Here is a tiny trained network, its code and every weight. The questions are about switching its units off for an input and a class, where a switched-off unit gives its printed mean instead of its output.

import numpy as np


def w(rows, s, z=0):
    codes = np.array(rows[::2]) - 128.0
    scale = np.full(codes.shape[1], s)
    scale[-1] = z or s
    return codes * scale


def f(y):
    return np.maximum(y, 0)


def log_softmax(a):
    a = a - a.max(-1, keepdims=True)
    return a - np.log(np.exp(a).sum(-1, keepdims=True))


def net(x, mask):
    res = np.array(x, float).reshape(1, 8) / 4 @ E
    y = f(res @ A[0][:, :-1].T + A[0][:, -1])
    res = res + np.where(mask, y, B[0][:, -1]) @ B[0][:, :-1]
    return log_softmax(res[-1] @ U[:, :-1].T + U[:, -1])


A, B = {}, {}
E = w([
[191,140,180,177,129,163,117,133,138,108,44,58],'x0',
[113,185,142,181,157,167,77,161,117,115,155,170],'x1',
[192,186,85,151,60,177,179,183,196,125,164,130],'x2',
[164,83,137,112,142,125,74,189,141,248,119,126],'x3',
[163,159,69,68,162,137,64,79,162,113,105,124],'x4',
[134,130,130,116,136,142,135,129,118,127,133,121],'x5',
[157,148,72,119,79,112,130,155,30,126,63,135],'x6',
[125,129,130,134,119,114,119,126,139,129,123,137],'x7',
],0.011)
A[0] = w([
[125,67,100,142,125,72,148,91,192,132,124,87,119],'N0',
[124,123,114,106,125,154,102,133,162,202,121,102,85],'N1',
[190,112,186,195,136,175,92,117,152,148,64,124,87],'N2',
[126,76,142,121,180,103,100,96,95,149,100,112,45],'N3',
[134,107,177,75,111,120,158,101,180,130,117,126,113],'N4',
[173,122,64,100,140,151,87,89,155,120,111,191,105],'N5',
[138,132,97,156,97,180,122,163,189,146,139,146,107],'N6',
[194,159,86,121,109,117,154,115,43,117,118,182,97],'N7',
[176,156,119,151,129,104,114,146,55,134,109,109,86],'N8',
[126,71,156,98,105,114,187,121,122,130,96,133,150],'N9',
[60,125,145,140,149,98,140,57,107,33,91,138,70],'N10',
[97,151,126,176,92,149,125,82,141,110,96,46,106],'N11',
[182,81,158,105,160,106,83,199,133,245,117,128,79],'N12',
[187,152,97,106,193,141,75,100,180,102,104,139,105],'N13',
[97,99,203,173,115,107,164,185,92,139,179,120,105],'N14',
[183,141,79,169,105,174,135,138,155,151,163,146,21],'N15',
[136,133,76,78,159,145,74,91,142,107,119,114,75],'N16',
[107,142,148,124,165,133,123,100,199,115,172,96,101],'N17',
[169,91,86,108,92,118,173,131,160,119,146,90,124],'N18',
[105,106,142,138,133,174,91,80,190,105,172,104,36],'N19',
[122,157,122,146,160,157,126,143,76,133,151,149,131],'N20',
[138,200,102,125,83,115,169,166,185,129,153,161,89],'N21',
[69,122,183,140,191,79,106,111,128,118,95,169,22],'N22',
[137,183,139,111,67,152,189,75,154,77,146,137,76],'N23',
[147,139,77,100,153,106,125,96,152,81,98,131,92],'N24',
[163,145,116,109,108,163,155,141,160,153,133,119,64],'N25',
[99,100,138,121,167,144,93,103,69,147,113,135,28],'N26',
[92,102,64,91,118,92,139,131,113,147,184,173,148],'N27',
[132,143,95,144,118,130,143,139,151,131,135,99,3],'N28',
[147,85,151,167,155,124,167,175,109,118,154,138,23],'N29',
[111,115,130,146,176,125,145,127,201,148,115,139,58],'N30',
[98,145,86,139,145,103,112,90,109,160,183,103,70],'N31',
[95,128,157,192,78,136,174,114,89,127,136,100,135],'N32',
[88,156,107,102,88,106,129,129,133,157,203,149,86],'N33',
[178,144,182,150,129,105,126,109,130,108,71,24,95],'N34',
[97,193,145,211,180,188,67,175,135,118,155,200,130],'N35',
[141,92,154,153,182,125,154,125,145,131,168,108,113],'N36',
[118,129,64,170,85,123,88,83,116,147,89,137,109],'N37',
[134,132,183,145,156,163,131,102,167,141,177,113,94],'N38',
],0.011,0.0055)
B[0] = w([
[108,157,111,119,153,187,160,109,158,191,86,102,203],'N0',
[166,198,105,185,149,141,146,162,119,100,170,148,178],'N1',
[104,77,144,98,92,106,124,63,203,98,200,110,214],'N2',
[112,153,170,84,193,96,98,135,133,93,92,103,205],'N3',
[98,149,81,130,115,177,177,124,94,163,105,99,186],'N4',
[143,110,176,160,100,146,179,135,115,145,136,173,198],'N5',
[138,104,146,103,189,104,59,111,88,88,86,118,198],'N6',
[64,58,55,111,78,149,126,171,112,156,105,112,219],'N7',
[62,95,96,94,79,105,129,154,94,161,128,127,194],'N8',
[150,190,139,145,143,160,153,91,167,188,86,144,204],'N9',
[186,188,86,185,185,89,64,182,106,111,153,106,253],'N10',
[102,143,147,147,113,127,91,94,155,102,189,127,194],'N11',
[164,184,71,228,166,124,117,165,85,96,198,89,251],'N12',
[167,84,217,163,108,163,177,151,127,157,155,191,208],'N13',
[168,75,177,149,149,158,193,138,140,133,134,199,221],'N14',
[98,101,183,71,162,23,114,144,124,65,80,121,186],'N15',
[146,112,162,149,129,151,203,130,152,138,112,199,201],'N16',
[99,75,61,113,60,126,149,175,91,155,94,144,203],'N17',
[167,168,124,91,185,122,137,79,152,177,59,90,201],'N18',
[90,94,64,139,96,104,150,185,115,127,113,148,184],'N19',
[173,130,122,96,131,117,133,93,146,164,117,106,177],'N20',
[142,92,171,80,186,84,81,141,117,76,68,108,218],'N21',
[128,128,167,91,158,92,98,148,120,76,67,95,204],'N22',
[160,180,91,200,182,120,79,179,102,83,157,121,220],'N23',
[167,146,174,162,140,194,173,136,58,159,165,177,197],'N24',
[131,134,164,103,168,86,114,125,114,100,100,116,173],'N25',
[110,112,155,94,138,79,100,145,138,74,64,115,189],'N26',
[136,129,150,82,66,126,98,58,192,98,194,66,239],'N27',
[128,117,142,88,159,87,112,139,109,97,117,143,142],'N28',
[138,114,159,119,109,140,166,142,122,124,140,177,159],'N29',
[100,74,102,127,111,115,162,184,93,110,97,117,165],'N30',
[136,86,151,100,116,99,112,84,133,104,160,112,168],'N31',
[172,100,144,162,141,161,167,132,137,159,129,199,210],'N32',
[139,127,141,99,87,119,82,86,152,101,186,136,200],'N33',
[109,108,120,67,73,93,108,72,151,98,206,98,231],'N34',
[98,254,104,126,124,199,196,51,175,212,81,69,242],'N35',
[117,93,86,142,85,108,103,133,108,162,118,127,178],'N36',
[94,95,115,139,113,151,128,177,141,182,102,138,175],'N37',
[59,88,82,96,76,124,85,163,59,142,96,129,188],'N38',
],0.0078,0.011)
U = w([
[115,108,184,117,189,77,112,139,103,60,54,107,85],'0',
[159,181,46,243,163,110,121,182,97,97,230,113,107],'1',
[105,98,144,114,15,109,125,35,153,91,254,99,92],'2',
[56,63,26,149,10,119,148,201,80,173,80,137,97],'3',
[168,87,229,189,112,150,201,132,122,171,145,247,103],'4',
[107,218,98,141,130,157,183,39,131,219,60,73,121],'5',
[131,121,113,167,113,136,120,107,123,141,135,128,252],'6',
],0.0083,0.02)

Each question gives the input, the list of numbers given to net, and the class t.
The units are the neurons (one row each of A and B). Each row of codes is followed by its name. A weight is (code - 128) times the scale printed after its matrix; where a second scale follows, it is the last column's (A, B and U).
mask holds one flag per neuron, in row order. A switched-off neuron (its flag False) gives its mean, the last column of its row in B, instead of its output. The means were averaged over made-up inputs and are rounded, as every weight is.
A unit's drop is (log p(t) with every unit on - log p(t) with that unit switched off) / (log p(t) with every unit on - log p(t) with every unit switched off).
The circuit of an input: a set's keep is (log p(t) with only the set's units on - log p(t) with every unit switched off) / (log p(t) with every unit on - log p(t) with every unit switched off). Starting from the 12 units with the biggest drops (on a tie, the unit counted first), units are removed one at a time, each time the one whose removal leaves the highest keep (on an exact tie, the one counted first), for as long as the keep stays at least 0.8.
units of the circuit, in order: the units of the circuit, biggest drop first
most important unit: the unit with the biggest drop
k most important neurons: the k neurons with the biggest drops, biggest first
drop of u: that unit's drop, to one decimal
input [1,-4,0,8,-3,5,8,-8], class 1: units of the circuit, in order -> N12
input [-7,8,4,3,-6,-1,-1,-5], class 5: 3 most important neurons -> N35; N34; N2
input [-7,4,7,-2,5,-7,-2,-5], class 0: 3 most important neurons -> N21; N15; N6
input [0,-6,4,5,6,-2,-7,-3], class 3: units of the circuit, in order -> N17; N19
input [-4,-6,-5,-7,8,-6,-1,7], class 4: units of the circuit, in order -> N16; N24
input [1,-8,-2,-2,-6,8,0,-2], class 5: 2 most important neurons -> N9; N13
input [0,-7,5,-8,2,-8,4,8], class 1: 2 most important neurons -> N23; N35
input [-7,-4,-2,4,-8,6,4,-8], class 4: 4 most important neurons -> N14; N34; N9; N2
input [-2,-3,-4,4,7,-5,6,4], class 4: 4 most important neurons -> N16; N5; N13; N24
input [7,-5,6,-5,-8,-6,-3,8], class 4: 3 most important neurons -> N32; N14; N27
input [-3,-1,4,8,-6,-6,-7,4], class 1: 2 most important neurons -> N12; N1
input [2,-8,-6,0,0,-6,-6,-2], class 5: 3 most important neurons -> N0; N9; N4
input [7,7,-6,6,-5,2,-8,-1], class 3: units of the circuit, in order -> N38; N36
input [-1,8,-4,8,8,-2,-7,4], class 1: 3 most important neurons -> N12; N1; N14
input [-1,-8,-1,-2,-7,0,-4,-5], class 5: units of the circuit, in order -> N9
input [4,-2,1,-6,7,4,-4,-1], class 4: 4 most important neurons -> N13; N12; N16; N24
input [4,-7,-2,7,2,0,1,0], class 1: 3 most important neurons -> N12; N35; N1
input [-5,8,7,2,7,8,-4,8], class 5: 2 most important neurons -> N35; N14
input [5,-8,-3,-5,-3,3,3,2], class 5: 2 most important neurons -> N9; N12
input [4,6,-3,-2,5,-3,-5,8], class 5: 2 most important neurons -> N35; N14
input [8,6,2,-3,-3,-5,2,5], class 2: most important unit -> N2
input [0,3,-3,-6,-4,5,-8,5], class 3: units of the circuit, in order -> N17; N38
input [2,5,-2,4,2,-2,-7,-5], class 3: drop of N38 -> 0.2
input [2,-5,-5,8,1,1,-2,-3], class 1: drop of N12 -> 1.1
input [3,-5,0,4,8,8,-6,-1], class 4: drop of N16 -> 0.1
input [0,3,-1,5,-2,2,7,-6], class 3: drop of N5 -> 0.0
input [1,2,-1,3,-7,-2,-1,5], class 4: most important unit -> N14
